In the rows, zero is written as 128.
Here are made-up elements, facts about them, and rows of numbers that follow some of those facts. Name the element behind each unnamed row.

Some facts about the elements:
α: belongs to class; σ: refers to; θ: is of sort; β: hangs directly under
α 176 <- stastas,plaskabros,mastom,topas,stekli,pudrul,kazor,drakis,vopuska,vutros,trobos,truza,grivistul,grevus,vetras,gipos,dastik,valam,grizok
α 904 <- koruplik,brusto,graplok,pledrar,moso,kubek,mitrir,pupler,piple,mili,klivan,kestu,giran,dubi,fesada,faru,gridam,deflen,brepel,muzok,skasku,druram,klotril,govetron,lukan,rubek
α 717 <- gritim,kerir,kaplunon,gredoflir,klenor,tredroflen,bripe,fipu,sosto,stikir,suso,puru,maler,lilaflok,lilasi,sakle,koflom,rutol,stabagro,dredris,grinu,taklepor,pemu,dotrustu,keru,pudru,stuvetran
α 740 <- plubror,gefla,breme,tribol,riror,klipe,bogeklok,brarem,ledan,lotun,feplabrem,neruk,gulim,skestas,ligrum,vepul,zugru,trastulom,zaklos,raplam,vosi,skoli,rigren,bridor,lustil,lobrin,trukluru,sarus
α 785 <- vetem,skibrim,plodraser,stika,dager,stutrak,branoflil,floklel,nakas,stilakil,skula,sidrik,brimuk,plasu,bodru,zigal
α 101 <- zavak,skefego,fifon,skove,skekik,tristik,stefur,kobrar,kiplopluk,trumi,zovodris,troskezu,kugevo,dadre,dugros,griser,doto,nesto,plipok,makek,flaris
stastas σ [vutros]
kerir σ [pudru]
plaskabros σ [brezis]
stika σ [rubek,taklepor]
tredroflen σ [pudru]
bripe σ [nakas]
fifon σ [brimuk]
topas σ [sagupom]
kubek σ [troskezu,lotun]
skekik σ [pudru]
sosto σ [brusto,pledrar]
stikir σ [trobos]
bogeklok σ [pledrar,truza]
tristik σ [kazor]
ledan σ [valam]
skekli σ [kazor]
giran σ [deflen]
kazor σ [lukan]
feplabrem σ [trobos,sosto]
fesada σ [grizok]
vastam σ [rutol]
drakis σ [vosi]
gridam σ [tradol]
truza σ [lukan]
deflen σ [lustil]
ligrum σ [feplabrem]
nakas σ [tramus]
drepin σ [troskezu]
koflom σ [brusto,topas]
rutol σ [kazor]
troskezu σ [lukan,pledrar]
skula σ [pudru]
stabagro σ [vutros]
brezis σ [skekik]
brepel σ [lotun,brezis]
gipos σ [pudru]
vosi σ [brusto,skekik]
taklepor σ [pledrar]
dotrustu σ [tristik,sosto]
lukan σ [pledrar]
valam σ [rutol]
rubek σ [lukan,pledrar]
bodru σ [lukan]
makek σ [babo]
flaris σ [tristik]
lustil σ [pledrar]
flotrer σ [lotun,pledrar]
trukluru σ [lotun,pledrar]
sarus σ [skekik]
{stastas,koruplik,plubror,brusto,bripe,piple,bogeklok,tristik,lilasi,kestu,feplabrem,dadre,skasku,taklepor,valam,grizok,lustil} θ 156
{gritim,kerir,kaplunon,breme,skibrim,graplok,plaskabros,tribol,pledrar,fifon,puru,ledan,stilakil,rutol,zugru,trastulom,stabagro,doto,govetron,bridor,stuvetran,plasu} θ 946
{vetem,skekik,fipu,drakis,sidrik,plipok} θ 673
{gefla,plodraser,klenor,zavak,tredroflen,riror,skefego,mastom,moso,kubek,mitrir,sosto,stikir,suso,stekli,maler,mili,stefur,lilaflok,pudrul,dager,giran,trumi,stutrak,neruk,branoflil,dubi,zovodris,fesada,gulim,vopuska,truza,ligrum,sakle,nakas,koflom,grivistul,troskezu,kugevo,skula,zaklos,brepel,brimuk,muzok,grinu,dugros,skoli,klotril,pudru,rubek,bodru,makek,zigal,trukluru} θ 522
{gredoflir,pupler,klivan,gridam,deflen,dredris,vosi,pemu,dotrustu,nesto} θ 993
{stika,topas,kiplopluk,faru,skestas,vetras,raplam,gipos,druram,griser,rigren,flaris} θ 116
{skove,klipe,brarem,kobrar,lotun,kazor,floklel,vutros,trobos,vepul,grevus,dastik,keru,lukan,lobrin,sarus} θ 689
[stastas,breme,plaskabros,ledan] β dibin
[koruplik,bripe,moso] β masar
[gritim,piple,lilaflok,troskezu,grevus,brimuk,dugros,skoli,trukluru] β stopa
[plubror,kerir,feplabrem,fesada,grinu,pemu,govetron,bridor,plasu] β grener
[vetem,rutol] β kekis
[kaplunon,stekli,koflom,skasku,pudru,bodru] β miplo
[gefla,giran,dadre,makek,zigal] β lomul
[skibrim,kestu,dredris,griser,dotrustu] β tramus
[gredoflir,fifon,skove,mitrir,trobos,vepul] β tobos
[brusto] β roflen
[graplok,vutros] β flotrer
[tribol,zavak,pledrar,sosto,puru,grivistul,brepel,lukan,grizok] β toklo
[plodraser,riror,kubek,suso,kobrar,drakis,sidrik,valam,lobrin] β fogran
[klenor,nakas,klotril,rigren] β lozufi
[stika,topas,stilakil,vetras,sarus] β visto
[tredroflen,kiplopluk,skestas,zaklos,taklepor,keru] β skekli
[skefego,klipe,lotun,raplam] β zunir
[mastom,brarem,mili,klivan,stutrak,gulim,vopuska,stabagro] β brezis
[skekik] β topludin
[fipu,pudrul] β drepin
[stikir,faru,druram] β babo
[pupler,stefur,lilasi,zovodris,deflen,ligrum,muzok,nesto,rubek] β zike
[maler,tristik,trastulom] β tradol
[bogeklok,dager,branoflil,kugevo,gipos,stuvetran] β grusti
[trumi,kazor,floklel,zugru] β vastam
[neruk,gridam,sakle,vosi] β dustis
[dubi,truza,dastik,lustil] β drini
[skula,doto] β vedin
[plipok,flaris] β sagupom

Known rows:
[174  85 199 141 142 120  66  85 177 132 139 114 155 152 104  96  86  95
 174 138 154 106 113  74 135 178 194  97 129 125 148  83 146  97 120 110
 138  85  60] -> gridam
[119 121 104 137 161 110 122 119 102 155 123 141 114 155 154 122 148 129
 120  81 138 138 135 124 129 107 114 100 150 132 123 142 162 146 122 114
 145 108 127] -> ligrum
[159 140 194 135 194 108  80 110 161 131 136  85 153 128 144 101 123  66
 204  90 166 129 138  78 173 151 194 108 119 133 165  81 164 146  70 130
 128 105  90] -> kubek
[122  74 108 126 151 130 120 125 139 210 167 124 161 123 162 178 146 169
 144  89 145 142  99 107 154 169 108  85 151 140  82 146 151 150 167 136
 157 102  86] -> brimuk
[ 94  43 149 137 128 124 147 134 173 201 172 118 119 147 126 204  63 150
  63 146 162 121  59 107 192 187 103 142 108 154  67  82 134 154 177 130
 124  98  69] -> stopa
[111 165 122 115 120 131 161 143 108 116 140 127 136 103 150 144 151 153
 116 129 124 137 130 152 142 132 118 137 127 124 120 138 122 133 143 134
 126 156 159] -> sakle
[ 63 159 100 123  74 142 163 145  46  84  78 140 102 133 123 134 161 145
  55 108  90  98 157 202 167  45  96 195  99 111 125 131 106 145 116 120
 107 137 171] -> zovodris
[112 166 122 115 122 132 161 141 108 117 139 127 135 104 151 144 151 152
 114 129 124 136 130 152 144 133 118 137 127 124 119 139 121 134 142 133
 127 156 159] -> maler
[168  65 188 128 122 126  85  76 178 138 132 119 163 129 105 109  94 111
 188 140 149  89 120  71 130 163 181 111 109 119 153  77 124 105 145 121
 125  88  71] -> pupler
[149  97 170 127 155  96  80  97 128 147 185  83 142 108 136 103 111 113
 198  89 167  88 124  96 135 182 160 118  93 110 157  97 152 119 109 149
 134 104  84] -> faru
[167 113 107 134 111 160 101 143 138 166  92 151 134 129 110 131 171  92
 133 123  95 155 149 120 106 103 153  82 164 153 116 197 128 114 108 110
 173 103 111] -> ledan
[115 114  89 125 136 119 133 125 114 159 125 135 123 131 150 130 146 154
 145  92 131 134 135 123 111 106 104 124 131 122 132 143 129 157 134 133
 128 122 134] -> gulim
[110 201 131 128 148 137 172 160 134 101 104 123 141  90 161 148 175 143
 143 135 116 139 147 150 156  98 117 138 153 127 138 112 114 163 112 144
 108 163 170] -> suso
[177  86 175 126 129 128  65 102 155 146 161  95 156  99 108 108 127  93
 208 119 137  89 132  97 122 175 177 100 110 120 153 117 134  93 112 146
 146  97  70] -> kestu
[152  82 178 116 138 106  94  88 137 160 165  98 153 108 136 115 107 105
 188  90 172 101 127  77 147 173 181 119  73 122 157 106 144 130 122 127
 137 100  88] -> muzok
[ 67 166 100 124  74 143 160 153  52  84  84 136  97 136 120 131 157 147
  57 112  90 105 154 204 160  52  98 198 100 111 127 132 103 147 108 126
 107 141 169] -> skefego
[ 99 146  65 129 147 113 110 143  58 108  87 124 144 135 134 124 104 129
 104 106 139 132 118 115 157 108 117 146 125 122  91 139 148 129  77 124
 125 128 162] -> truza
[128 148 133 127 104 153 152 131 150  94 107 147 147 126 117 141 139 160
 114 179 102 125 122 145 125 123 118 128 162 120 116 111 104 111 167 127
 115 144 142] -> dredris
[116 114  89 126 137 118 134 125 114 158 126 136 121 133 149 129 145 153
 144  94 132 134 136 122 110 107 105 123 132 122 133 144 128 156 134 135
 128 121 134] -> zaklos

Which element is each row?
No name comes twice in this set of rows, the named rows included.
[143 176 101 106 166 162  96 126 113  60 124 103 171 147 112 126 159  78
 132 139  83 161 131 168 166 134 112 110 167 130  74 145 166  71 136 150
 125 151 149] => taklepor
[150 125  69 118 184 146  68 111 123 105 114 112 153 174 112 112 152  75
 160 104  89 159 136 139 131 111  99  97 169 129  87 150 173  94 127 152
 126 118 123] => lustil
[131 166 143 140 128 142 136 131 139  93 109 149 134 151 123 125 138 140
  90 173 107 132 119 145 144 131 135 106 188 125 109 111 134  99 144 111
 135 132 133] => dotrustu
[138 178 134 138 134 144 121 148 111  99 130 129 133 115 126 128 172 119
 112 145  95 128 136 172 138 132 123  95 184 131 106 151 146  87 120 132
 154 143 135] => bripe
[202  72 183 109  92 158  73 112 178 167 135 108 171  86  91 124 133  63
 202 132 128 119 142  78 122 168 219 101  85 145 149 161 112  95 112 122
 163  95  72] => graplok
[ 63 160 183 186 104 154 130 134  71  24  67 166 121 177  95 122 112 150
  53  94 118 133 131 228 127  52  67 157 149 138 135 116 137 134  97  76
 110 157 120] => skekik
[ 62 156 106 138  78 142 156 138  77  62  70 149  97 161 107 123 134 167
  54 144  85  87 140 199 150  48  82 198 127  98 129  89  95 137 130 124
  85 135 158] => plipok
[113 151 105 117  27 193 141 168  86  93  48 151 118 110  77 143 186 104
  68 148  45 118 170 202 141  40 133 175 111 134 118 185  74 112 105 116
 134 132 155] => doto
[ 99 156 106 146 156 108 116 135  73 118 133 124  97 153 146 110 156 136
 104  86 120 113 139 170 139 102  97 123 159 116 124 130 161 132 101 134
 137 122 131] => topas
[ 69 180 111 137  94 138 144 153  43  77  84 138  95 154 121 120 153 130
  41 102  96 115 150 205 172  57 110 181 120 119 119 135 127 138  89 110
 120 134 162] => makek
[ 77 160 103 131  66 156 148 149  70  71  68 146 103 141 102 127 158 148
  62 138  72  95 151 206 148  46  97 189 123 109 124 125  93 128 119 127
 105 134 159] => skove
[125 141 102 146 158 134 134 141 160 132  77 139 128 123 141 131 168 140
 176 127 105 129 149 122 109  68  99 116 179 123 148 109 111 167 112 149
 108 125 135] => lobrin
[ 95 141  91 134 135 115 130 136  80 122 130 123 109 127 143 122 154 156
 124  96 116 103 140 166 124  96  84 143 135 107 132 128 132 141 119 150
 119 131 142] => vetras
[114 149  99 139 165 122 143 145 141 144  91 132 125 118 161 133 168 141
 172  99 124 138 152 122 120  72 102 125 157 125 152 118 120 185 104 147
 111 130 145] => riror

Now the same elements, written a new way:
Some rows with their names:
[106 157 143  74 132 151  76 189 107 164  93  77 141 136 123 144  98 145
 174 102 163 137 157 190 114 116 146] -> rutol
[ 81 116 141  78  96 156  55 173  86 159 120 123  97 140 125 126 123 134
 150 101 151 133 158 187 117 113 138] -> trukluru
[108 160 155 110 111 159  75 198  80 152 133 111 106 133 153 154  95 110
 169 132 148 137 146 189 115 115 121] -> kazor
[113 137 164  77 141 126  48 175 116 172 132  78 138 118 153 158 137 150
 134 133 124 107 153 188 158 135 133] -> deflen
[ 89 158 134 117 118 116  48 189 116 159 124 100 140 130 116 126  97 131
 145 133 161 139 172 166 151 152 154] -> brezis
[ 91 122 168  77 138 149  44 160 116 186  93  79 125 126 150 156 137 149
 138 108 153 136 145 191 142 113 147] -> dotrustu
[117 125 135  99  98 157  69 163 103 165  93  80 136 132 153 115 132 136
 173 131 165 137 165 147 143 124 146] -> drakis
[ 94 132 139  76 119 122  68 168  99 180  94  79 138 134 120 129 122 147
 170 115 159 124 177 187 120 118 149] -> stabagro
[ 81 145 138  76 105 144  49 192  81 157 112 116  97 135 127 130 117 109
 168  89 133 126 187 187 112 113 151] -> rigren
[ 87 157 137 116 140 120  63 168 108 156 131  84 116 131 116 127  94 105
 150 133 161 133 185 158 145 149 151] -> lozufi
[106 150 140 115 121 158  39 179  86 156 116 109 100 121 152 125 108 109
 163 128 143 120 185 168 118 116 139] -> mastom
[125 139 134 114 138 135  52 178  76 151 130 119  99 125 147 155 122 134
 166 103 137 115 167 150 115 111 120] -> zigal
[125 139 135 114 138 135  53 179  75 151 131 120  98 125 147 155 121 135
 166 103 138 115 167 150 117 111 121] -> branoflil
[ 88 119 174  79 141 143  41 155 111 187  96  78 103 119 151 156 137 130
 142 102 146 123 154 191 142 112 142] -> gredoflir
[ 84 123 163  85  97 158  34 186  92 152 128 123  97 138 149 133 127 110
 146  90 133 136 184 168 115 112 137] -> lotun
[111 148 139 118 102 159  37 173  97 153 122 119  97 113 154 129  98 106
 155 125 141 124 173 173 121 112 132] -> grevus
[ 85 130 167  86  97 159  36 188  89 153 129 121  96 137 150 138 126 107
 154  89 133 136 185 167 114 112 135] -> vepul
[ 87 157 137 115 140 119  64 167 107 155 133  83 118 131 116 126  93 106
 151 133 161 132 185 158 145 149 151] -> dustis
[ 85 128 161  79  99 157  43 183  85 154 118 114  97 137 140 132 126 108
 163  89 141 134 186 168 114 112 140] -> neruk

Name these rows:
No name comes twice in this set of rows, the named rows included.
[ 87 157 136 114 134 125  70 182 110 156 132  92 134 135 113 131  94 114
 148 133 162 138 170 172 147 152 153] => drepin
[ 82 138 135 111 128 125  68 170 103 162 134 113 123 138 110 125  95 129
 138 134 163 133 169 176 152 154 152] => flotrer
[125 142 135 116 136 149  43 184  77 151 135 123  98 125 152 156 122 129
 157 100 130 121 162 149 117 111 117] => floklel
[ 97 156 145 108 109 160  74 195  74 156 132 106 107 134 148 147 102 113
 171 133 151 126 151 189 117 120 128] => truza
[ 91 159 136 112 137 129  70 189 115 153 126  87 138 135 116 133  92 115
 150 134 163 139 170 174 141 150 152] => vastam
[124 149 135 106 133 158  75 194  72 151 135 120 103 135 134 156 115 142
 172 124 144 121 142 169 116 112 114] => bodru
[ 87 139 161  94  95 157  33 197 103 154 124 123  98 137 147 140 132 130
 152  89 133 138 169 176 116 112 148] => sarus
[ 98 156 134  78 118 130  67 198  89 151 120 121 100 134 124 153 107 147
 166  90 132 131 160 186 114 112 148] => flaris
[123 154 138  75 124 148  75 196  91 152 100  83 137 138 117 154 103 147
 175  90 160 138 152 177 113 112 133] => tristik
[101 117 136  81  97 158  76 177  73 152 136 123  98 139 115 155 113 143
 163 123 147 115 144 185 119 112 114] => troskezu

Now the same elements, written a new way:
Known rows:
[ 97 154 150 108 140 112  90 126  97 137 135  85 146 130  87 112 159 101
 101 146 127 127 154 125  69 174 105 147 137] -> tradol
[165  93 119  90 169 130 149 137 149 163 110 150 178  73 126 143 147  99
 183 117 101 104 161 115 115 104 186  86  64] -> breme
[ 93 147 139 116 134 112  91 120  97 138 138  86 146 127  88 115 154 106
 105 152 129 129 156 122  63 171 106 151 137] -> drini
[ 73 192 135 115 124 120 101 143 119  97 155 124 152 149 126 129  61 145
 127 132 125  99 134 119 110 155  93 146 160] -> pupler
[ 93 149 140 117 134 113  92 120  97 137 138  86 148 126  88 115 154 106
 103 153 129 128 154 122  64 171 104 152 136] -> roflen
[111 150 144 115 103 112  95 119 129 128 127 143 145 116 160 124 121 134
 169 134 141  88  61 144 130 123 142 120 136] -> mastom
[103 135 126 108 138  66 123 121 156  55 157 135 151  70 137 136  92 154
 139 121 144 126  88 138 126 145 125 167 142] -> skula
[112 180 138 157 113  89 104  86  62 120 129  90 138 148  84 128 155 107
 128 142 140 105 107 163  77 102 136 170 154] -> bripe
[103 134 121 108 119 116  99 128 139 116 127 154 138 104 164 129 117 134
 168 146 148 114  73 126 124 112 131 118 121] -> stabagro
[162 105 125  99 160 123 153 135 144 166 114 136 181  82 114 146 144  96
 186 107  95  92 171 121 109 111 189  94  76] -> neruk
[ 94 132 111  87 165  98 130 153 171  33 133 135 138  72 120 138  96 134
 157 130 156 148 140 117 127 133  93 139 114] -> fifon
[171 132 119 161 134 122 172  67  95 167  82  79 196 117  34 142 174  97
 135 109  99 110 194 141  66  87 192 143 102] -> bogeklok
[107 184 140 130 164  74 133 114  93  35 132  70 140 118  40 134 132 106
 111 119 148 140 169 157  84 123 100 188 147] -> dadre
[110 156 138 109 104 115  97 112 127 132 127 152 139 114 156 128 112 134
 161 131 137  79  59 148 127 121 136 120 130] -> grivistul
[ 93 153 133 109 136 116  96 110  93 141 136  99 138 127  82 118 140 108
  96 147 121 121 154 126  64 167  97 153 131] -> toklo
[156  86 120  78 163 117 145 125 163 171  94 167 146  63 105 137 143  81
 184  94 109 103 156 121 100 105 192  87  68] -> bridor
[161 128 151 160 140 107  70  87  54 102 108 112 139 153 112  81 194 109
 113 181 168 163  56 160  83  79 137 140 140] -> grevus
[105 138 132  93 143  98 113 136 158  45 131 138 135  77 140 124 109 144
 159 132 160 125  90 143 145 136 100 134 122] -> stilakil
[172  74 118 141 144 128 175 118 178 154  94 120 211 101 110 120 135 122
 192 116 106 126 167 102  99 111 213  95 101] -> trukluru

Rows to name:
No name comes twice in this set of rows, the named rows included.
[ 83 141 140 102 126  98  88 108 113 148 119 111 106 114  66 106 147  85
 107 127 137 129 149 130  45 170 113 152 139] => grener
[ 99 186 156 160 140  83  93 128  79  67 129  76 145 184  81 110 131 100
 122 149 163 152 125 132  56 120 128 169 187] => piple
[ 72 193 134 119 114 136 115 130 139 100 135 114 161 154 118 125  62 161
 114 128 129 105 130 114 113 155  95 144 165] => deflen
[178 134 138 135 137  96 135  67  86 163  77 116 170  90  23 149 165  55
 135  86 102 102 188 148  43 102 205 148  99] => feplabrem
[118 177 142 163 100  88  99  76  55 130 130  91 137 150  93 122 160 112
 131 144 141  95  86 175  82  99 140 168 156] => stastas
[126 195 162 140 114  97  96  77  54 131 122  97 135 155  88 121 155 109
 112 128 134  83  81 181  91 105 137 160 153] => grizok
[109 132 141 112 169  85 129 168 169  19 136 115 157 104 113 112  92 127
 174 127 157 153 148 121 118 148 117 134 142] => dugros
[ 65 160 107 106 123 109 120 122 167  95 127 141 144 119 138 144  70 158
 113 130 148 137  91  94  97 129 122 154 155] => brepel
[108 157 158 108 136 110  75 119  96 129 131  95 164 119  89 120 151 100
  86 143 126 130 150 119  60 188 118 155 138] => sagupom
[ 73 158 126  86 140 118  91 156 154  81 123 145 133 116 156 136  96 129
 141 146 163 140  92  99 111 131 106 127 136] => graplok
[178  87 138 122 166 115 151 147 148 149 118 129 194 103 120 121 142  92
 208 118 103 111 171 115 104 115 208  85  93] => skoli
[114 146 130 120  99 103  88 112 134 110 123 156 171  94 154 144  98 131
 153 134 137 107  77 121 104 135 153 141 135] => koflom
[ 90 183 160  63 137 155  99 141 183  82  73 136 153 129 136 126  90 146
  91 113 164 136  78  99 131 146 110 109 142] => pledrar

